7.05 3.55 5.99 8.53 0.10 3.89 2.16 1.35 -0.04 1.72 -4.91 6.96
7.03 3.55 5.99 8.58 -1.77 3.72 3.19 0.83 -0.90 2.51 -4.73 6.97
->
6.96 7.05 3.55 5.99 8.53 0.10 3.89 2.16 1.35 -0.04 1.72 -4.91
6.97 7.03 3.55 5.99 8.58 -1.77 3.72 3.19 0.83 -0.90 2.51 -4.73

8.04 0.72 -6.96
5.75 6.11 4.73
-2.71 3.63 2.57
->
-6.96 8.04 0.72
4.73 5.75 6.11
2.57 -2.71 3.63

5.33 1.02
-0.78 -2.66
-7.44 1.11
7.83 -0.12
-0.68 -1.59
-1.97 -3.06
2.97 0.01
-2.29 -1.45
->
1.02 5.33
-2.66 -0.78
1.11 -7.44
-0.12 7.83
-1.59 -0.68
-3.06 -1.97
0.01 2.97
-1.45 -2.29

0.43 -0.92 -0.16 -0.92 -1.95 0.26
-0.37 -0.27 0.39 -0.49 -0.43 -0.62
4.53 1.14 -1.16 1.61 0.23 -2.11
2.20 0.74 -0.54 1.15 0.53 -1.06
-0.31 0.75 0.53 0.07 1.13 1.26
-4.69 0.29 1.52 -1.10 1.58 2.24
-3.89 -0.27 1.01 -1.06 0.37 1.60
2.93 0.79 -0.49 1.08 0.49 -2.31
1.60 -0.90 -0.61 -0.47 -1.32 -0.63
3.84 2.06 -0.90 1.90 1.06 -2.08
-8.03 0.32 2.42 -1.49 3.37 4.92
->
0.26 0.43 -0.92 -0.16 -0.92 -1.95
-0.62 -0.37 -0.27 0.39 -0.49 -0.43
-2.11 4.53 1.14 -1.16 1.61 0.23
-1.06 2.20 0.74 -0.54 1.15 0.53
1.26 -0.31 0.75 0.53 0.07 1.13
2.24 -4.69 0.29 1.52 -1.10 1.58
1.60 -3.89 -0.27 1.01 -1.06 0.37
-2.31 2.93 0.79 -0.49 1.08 0.49
-0.63 1.60 -0.90 -0.61 -0.47 -1.32
-2.08 3.84 2.06 -0.90 1.90 1.06
4.92 -8.03 0.32 2.42 -1.49 3.37

0.05 0.11 0.13 0.81 1.51
1.28 2.13 0.23 1.04 0.15
0.08 1.25 1.97 5.27 0.24
2.09 1.57 0.13 0.82 0.16
0.05 0.19 2.49 6.52 1.03
0.34 2.78 0.68 2.14 0.16
0.08 0.11 0.42 1.50 2.90
0.05 0.18 1.93 5.18 1.33
0.06 0.10 0.12 0.78 1.77
->
1.51 0.05 0.11 0.13 0.81
0.15 1.28 2.13 0.23 1.04
0.24 0.08 1.25 1.97 5.27
0.16 2.09 1.57 0.13 0.82
1.03 0.05 0.19 2.49 6.52
0.16 0.34 2.78 0.68 2.14
2.90 0.08 0.11 0.42 1.50
1.33 0.05 0.18 1.93 5.18
1.77 0.06 0.10 0.12 0.78

5.11 1.52 4.06 -4.20 8.92 -5.44
2.61 -0.49 0.13 -1.88 0.05 1.46
8.49 3.06 -3.64 3.59 3.62 -3.88
5.87 3.19 0.17 1.42 7.36 -6.31
->
-5.44 5.11 1.52 4.06 -4.20 8.92
1.46 2.61 -0.49 0.13 -1.88 0.05
-3.88 8.49 3.06 -3.64 3.59 3.62
-6.31 5.87 3.19 0.17 1.42 7.36

-0.24 0.51 -0.64 -2.10 -0.10
-2.67 2.80 1.37 -2.10 2.05
3.15 2.25 0.16 3.15 -0.14
-0.37 -0.10 -0.99 -3.30 -0.31
0.11 1.86 0.82 -2.77 1.20
-3.89 -3.56 1.42 7.33 -0.27
1.27 -0.09 -0.29 2.24 0.02
-0.57 -2.33 -1.99 -4.95 -0.29
3.83 4.38 0.65 4.02 -0.24
->
-0.10 -0.24 0.51 -0.64 -2.10
2.05 -2.67 2.80 1.37 -2.10
-0.14 3.15 2.25 0.16 3.15
-0.31 -0.37 -0.10 -0.99 -3.30
1.20 0.11 1.86 0.82 -2.77
-0.27 -3.89 -3.56 1.42 7.33
0.02 1.27 -0.09 -0.29 2.24
-0.29 -0.57 -2.33 -1.99 -4.95
-0.24 3.83 4.38 0.65 4.02

-1.64 -2.83 6.48 -1.29 -3.66 -1.75 -1.59 0.35 -0.69 -2.45 -1.17 -3.40 0.58
-0.97 -1.36 7.75 0.01 -3.42 -3.40 -0.79 0.71 -1.58 -1.18 -2.24 -3.05 2.50
-1.26 -1.73 3.97 -1.90 -5.06 -1.99 -2.80 1.21 -0.54 -3.41 -0.05 -2.26 1.02
-0.39 -0.59 1.52 -2.69 -3.43 -0.81 -1.28 0.55 1.02 -0.75 1.00 -0.87 -0.06
-0.65 -0.84 7.63 -0.56 -1.70 -2.58 -0.52 1.52 0.20 -0.72 -3.82 -3.04 0.84
->
0.58 -1.64 -2.83 6.48 -1.29 -3.66 -1.75 -1.59 0.35 -0.69 -2.45 -1.17 -3.40
2.50 -0.97 -1.36 7.75 0.01 -3.42 -3.40 -0.79 0.71 -1.58 -1.18 -2.24 -3.05
1.02 -1.26 -1.73 3.97 -1.90 -5.06 -1.99 -2.80 1.21 -0.54 -3.41 -0.05 -2.26
-0.06 -0.39 -0.59 1.52 -2.69 -3.43 -0.81 -1.28 0.55 1.02 -0.75 1.00 -0.87
0.84 -0.65 -0.84 7.63 -0.56 -1.70 -2.58 -0.52 1.52 0.20 -0.72 -3.82 -3.04

0.07 2.49 0.79 0.45 -0.10 0.00 1.13 0.65 0.07 -0.52 2.26
-2.27 2.04 -2.98 -1.14 0.16 -2.03 -1.37 -2.82 -2.47 -2.60 1.14
-0.16 2.06 -0.52 -0.60 0.05 -1.00 1.50 -0.62 0.72 -0.75 1.20
4.53 1.09 -6.49 0.29 -1.86 1.54 5.86 -4.79 5.95 1.53 0.15
-1.71 -1.95 0.11 -1.42 1.44 -1.56 -2.06 -0.56 -1.30 -0.72 -2.06
->
2.26 0.07 2.49 0.79 0.45 -0.10 0.00 1.13 0.65 0.07 -0.52
1.14 -2.27 2.04 -2.98 -1.14 0.16 -2.03 -1.37 -2.82 -2.47 -2.60
1.20 -0.16 2.06 -0.52 -0.60 0.05 -1.00 1.50 -0.62 0.72 -0.75
0.15 4.53 1.09 -6.49 0.29 -1.86 1.54 5.86 -4.79 5.95 1.53
-2.06 -1.71 -1.95 0.11 -1.42 1.44 -1.56 -2.06 -0.56 -1.30 -0.72
